Below is a small trained network, with its code and all its weights. Each question gives an input and a class and asks what happens when units are switched off, that is, made to give their printed mean instead of their output.

import numpy as np


def w(rows, s, z=0):
    codes = np.array(rows[::2]) - 128.0
    scale = np.full(codes.shape[1], s)
    scale[-1] = z or s
    return codes * scale


def f(y):
    return np.maximum(y, 0)


def log_softmax(a):
    a = a - a.max(-1, keepdims=True)
    return a - np.log(np.exp(a).sum(-1, keepdims=True))


def net(x, mask):
    res = np.array(x, float).reshape(1, 8) / 4 @ E
    y = f(res @ A[0][:, :-1].T + A[0][:, -1])
    res = res + np.where(mask, y, B[0][:, -1]) @ B[0][:, :-1]
    return log_softmax(res[-1] @ U[:, :-1].T + U[:, -1])


A, B = {}, {}
E = w([
[18,77,173],'x0',
[109,35,205],'x1',
[119,41,32],'x2',
[48,180,118],'x3',
[113,32,154],'x4',
[139,34,81],'x5',
[165,134,254],'x6',
[198,104,163],'x7',
],0.0063)
A[0] = w([
[235,148,103,95],'N1',
[94,158,134,103],'N2',
[112,198,185,225],'N3',
[95,57,86,77],'N4',
[160,118,162,253],'N5',
[118,107,192,197],'N6',
[165,140,92,162],'N7',
[89,172,120,81],'N8',
[192,128,118,41],'N9',
[114,140,111,77],'N10',
[112,162,106,87],'N11',
[149,65,57,71],'N12',
[191,100,164,136],'N13',
[141,146,81,198],'N14',
[69,87,99,134],'N15',
[91,177,142,134],'N16',
[157,130,130,55],'N17',
[100,121,100,93],'N18',
[192,80,146,132],'N19',
[5,59,90,179],'N20',
[123,66,60,120],'N21',
[105,125,92,96],'N22',
[123,96,159,219],'N23',
],0.013,0.0057)
B[0] = w([
[217,109,149,191],'N1',
[103,162,157,151],'N2',
[148,167,186,229],'N3',
[113,117,36,184],'N4',
[135,137,241,211],'N5',
[96,89,204,206],'N6',
[137,80,168,176],'N7',
[110,191,157,156],'N8',
[188,114,124,148],'N9',
[163,152,150,135],'N10',
[148,187,147,151],'N11',
[153,113,96,184],'N12',
[178,154,135,184],'N13',
[102,119,204,194],'N14',
[73,118,67,190],'N15',
[99,160,183,172],'N16',
[163,125,115,133],'N17',
[135,140,137,150],'N18',
[137,166,147,184],'N19',
[2,43,70,255],'N20',
[141,92,92,196],'N21',
[156,131,136,153],'N22',
[124,103,213,199],'N23',
],0.019,0.0095)
U = w([
[99,216,69,52],'0',
[52,83,37,171],'1',
[139,111,72,2],'2',
[153,184,2,51],'3',
[212,120,74,227],'4',
[136,140,124,238],'5',
],0.0087,0.0039)

Each question gives the input, the list of numbers given to net, and the class t.
The units are the neurons (one row each of A and B). Each row of codes is followed by its name. A weight is (code - 128) times the scale printed after its matrix; where a second scale follows, it is the last column's (A, B and U).
mask holds one flag per neuron, in row order. A switched-off neuron (its flag False) gives its mean, the last column of its row in B, instead of its output. The means were averaged over made-up inputs and are rounded, as every weight is.
A unit's drop is (log p(t) with every unit on - log p(t) with that unit switched off) / (log p(t) with every unit on - log p(t) with every unit switched off).
The circuit of an input: a set's keep is (log p(t) with only the set's units on - log p(t) with every unit switched off) / (log p(t) with every unit on - log p(t) with every unit switched off). Starting from the 12 units with the biggest drops (on a tie, the unit counted first), units are removed one at a time, each time the one whose removal leaves the highest keep (on an exact tie, the one counted first), for as long as the keep stays at least 0.8.
units of the circuit, in order: the units of the circuit, biggest drop first
most important unit: the unit with the biggest drop
top k neurons: the k neurons with the biggest drops, biggest first
drop when u is switched off: that unit's drop, to one decimal
input [-3,-4,-7,4,-6,7,-5,6], class 4: most important unit	N1
input [3,2,-4,1,-7,-6,-2,4], class 0: top 3 neurons	N1, N23, N7
input [-1,-8,-5,-4,-1,1,-2,3], class 4: units of the circuit, in order	N1, N20
input [5,6,8,-8,5,1,8,1], class 1: top 2 neurons	N20, N4
input [-4,1,8,-3,-7,3,-8,2], class 4: top 2 neurons	N1, N12
input [7,-8,0,1,0,-8,-7,-3], class 0: units of the circuit, in order	N8, N11
input [-6,-8,-2,-1,-1,4,4,-4], class 4: units of the circuit, in order	N1, N20
input [-2,-4,-4,1,-1,7,0,-6], class 0: units of the circuit, in order	N20, N6, N1
input [7,0,-1,7,7,-4,2,7], class 1: top 3 neurons	N20, N1, N13
input [7,-3,4,-4,1,-4,7,-6], class 1: top 2 neurons	N20, N1
input [-1,4,4,-8,2,-6,-4,4], class 4: drop when N20 is switched off	0.2
input [4,2,-5,-5,-2,-6,-7,-3], class 0: drop when N1 is switched off	0.2
input [-6,-3,1,-2,8,1,1,-7], class 4: drop when N15 is switched off	0.1
input [-4,-3,0,-5,-8,-4,-8,5], class 4: units of the circuit, in order	N1
